Below is a small trained network, with its code and all its weights. Each question gives an input and a class and asks what happens when units are switched off, that is, made to give their printed mean instead of their output.

import numpy as np


def w(rows, s, z=0):
    codes = np.array(rows[::2]) - 128.0
    scale = np.full(codes.shape[1], s)
    scale[-1] = z or s
    return codes * scale


def norm(h):
    return h / np.sqrt((h * h).mean(-1, keepdims=True) + 1e-5)


def f(y):
    return np.maximum(y, 0)


def log_softmax(a):
    a = a - a.max(-1, keepdims=True)
    return a - np.log(np.exp(a).sum(-1, keepdims=True))


def net(x, mask):
    res = np.array(x, float).reshape(1, 6) / 4 @ E
    u = 0
    for l in range(2):
        y = f(norm(res) @ A[l][:, :-1].T + A[l][:, -1])
        res = res + np.where(mask[u : u + 6], y, B[l][:, -1]) @ B[l][:, :-1]
        u += 6
    return log_softmax(norm(res)[-1] @ U[:, :-1].T + U[:, -1])


A, B = {}, {}
E = w([
[201,68,142,85,114],'x0',
[15,103,77,89,209],'x1',
[117,92,147,177,80],'x2',
[201,168,110,160,118],'x3',
[69,178,255,108,77],'x4',
[137,217,158,75,168],'x5',
],0.0078)
A[0] = w([
[123,109,105,98,143,125],'L0N1',
[162,157,107,157,139,50],'L0N2',
[61,125,57,172,174,25],'L0N3',
[134,7,123,126,113,2],'L0N4',
[140,49,118,116,114,32],'L0N5',
[233,136,72,115,166,43],'L0N6',
],0.02,0.0055)
B[0] = w([
[113,129,146,128,105,170],'L0N1',
[161,106,153,76,127,167],'L0N2',
[70,164,99,152,95,223],'L0N3',
[128,6,148,165,186,217],'L0N4',
[128,83,153,152,179,186],'L0N5',
[198,146,105,51,139,254],'L0N6',
],0.024,0.0086)
A[1] = w([
[59,127,35,134,92,58],'L1N1',
[198,118,171,202,33,50],'L1N2',
[79,144,1,161,103,35],'L1N3',
[133,73,132,179,176,58],'L1N4',
[163,114,123,129,202,204],'L1N5',
[207,160,77,131,109,5],'L1N6',
],0.023,0.0027)
B[1] = w([
[153,113,229,176,187,250],'L1N1',
[102,236,16,204,75,232],'L1N2',
[248,149,207,201,254,251],'L1N3',
[28,99,53,127,161,243],'L1N4',
[78,110,112,107,39,254],'L1N5',
[221,81,156,74,51,233],'L1N6',
],0.02,0.008)
U = w([
[102,242,63,217,62,39],'0',
[161,130,223,214,232,190],'1',
[20,211,235,44,135,2],'2',
[43,7,53,186,148,145],'3',
[222,102,108,65,67,168],'4',
],0.013,0.0026)

Each question gives the input, the list of numbers given to net, and the class t.
The units are the neurons (one row each of A and B). Each row of codes is followed by its name. A weight is (code - 128) times the scale printed after its matrix; where a second scale follows, it is the last column's (A, B and U).
mask holds one flag per neuron, layer by layer. A switched-off neuron (its flag False) gives its mean, the last column of its row in B, instead of its output. The means were averaged over made-up inputs and are rounded, as every weight is.
A unit's drop is (log p(t) with every unit on - log p(t) with that unit switched off) / (log p(t) with every unit on - log p(t) with every unit switched off).
The circuit of an input: a set's keep is (log p(t) with only the set's units on - log p(t) with every unit switched off) / (log p(t) with every unit on - log p(t) with every unit switched off). Starting from all 12 units, units are removed one at a time, each time the one whose removal leaves the highest keep (on an exact tie, the one counted first), for as long as the keep stays at least 0.8.
units of the circuit, in order: the units of the circuit, biggest drop first
most important unit: the unit with the biggest drop
top k neurons: the k neurons with the biggest drops, biggest first
k most important neurons of layer l: the k neurons of layer l with the biggest drops, biggest first
drop when u is switched off: that unit's drop, to one decimal
input [-1,5,-3,4,7,5], class 2: units of the circuit, in order -> (L1N3)
input [3,6,-8,-8,4,3], class 2: top 3 neurons -> (L1N3 L0N4 L0N3)
input [3,6,6,-8,6,3], class 2: 2 most important neurons of layer 1 -> (L1N3 L1N4)
input [8,-2,-7,-3,5,5], class 2: top 3 neurons -> (L0N6 L1N3 L1N6)
input [-8,-1,-8,-7,5,1], class 2: 2 most important neurons of layer 0 -> (L0N3 L0N4)
input [1,6,6,6,8,2], class 2: units of the circuit, in order -> (L0N4 L1N3)
input [3,-2,3,7,-3,-6], class 3: top 3 neurons -> (L0N4 L1N4 L0N5)
input [0,0,8,0,4,-2], class 0: top 2 neurons -> (L1N2 L0N5)
input [-6,1,2,1,5,6], class 2: 3 most important neurons of layer 0 -> (L0N3 L0N4 L0N6)
input [-3,-6,-6,-8,7,8], class 2: top 3 neurons -> (L1N3 L1N2 L1N1)
input [6,4,-7,-1,2,8], class 2: top 2 neurons -> (L0N6 L1N6)
input [-3,-1,-2,7,3,-7], class 0: top 3 neurons -> (L0N6 L1N2 L0N4)
input [3,-3,0,6,-2,-7], class 3: top 2 neurons -> (L0N4 L1N4)
input [5,-4,0,6,8,6], class 0: most important unit -> L0N6
input [-7,-1,-5,3,5,-2], class 0: top 3 neurons -> (L0N3 L0N6 L1N3)
input [-8,1,-6,7,-8,-4], class 4: top 3 neurons -> (L0N6 L1N6 L0N2)
input [-5,-4,7,-6,3,3], class 0: 3 most important neurons of layer 0 -> (L0N4 L0N3 L0N6)
input [-4,-4,6,8,0,0], class 0: top 2 neurons -> (L1N2 L0N6)
input [-1,1,-1,8,3,1], class 4: drop when L0N4 is switched off -> 0.1
input [6,7,0,6,-5,0], class 4: units of the circuit, in order -> (L0N6)
input [-8,-7,1,-6,-4,6], class 4: drop when L0N1 is switched off -> 0.1
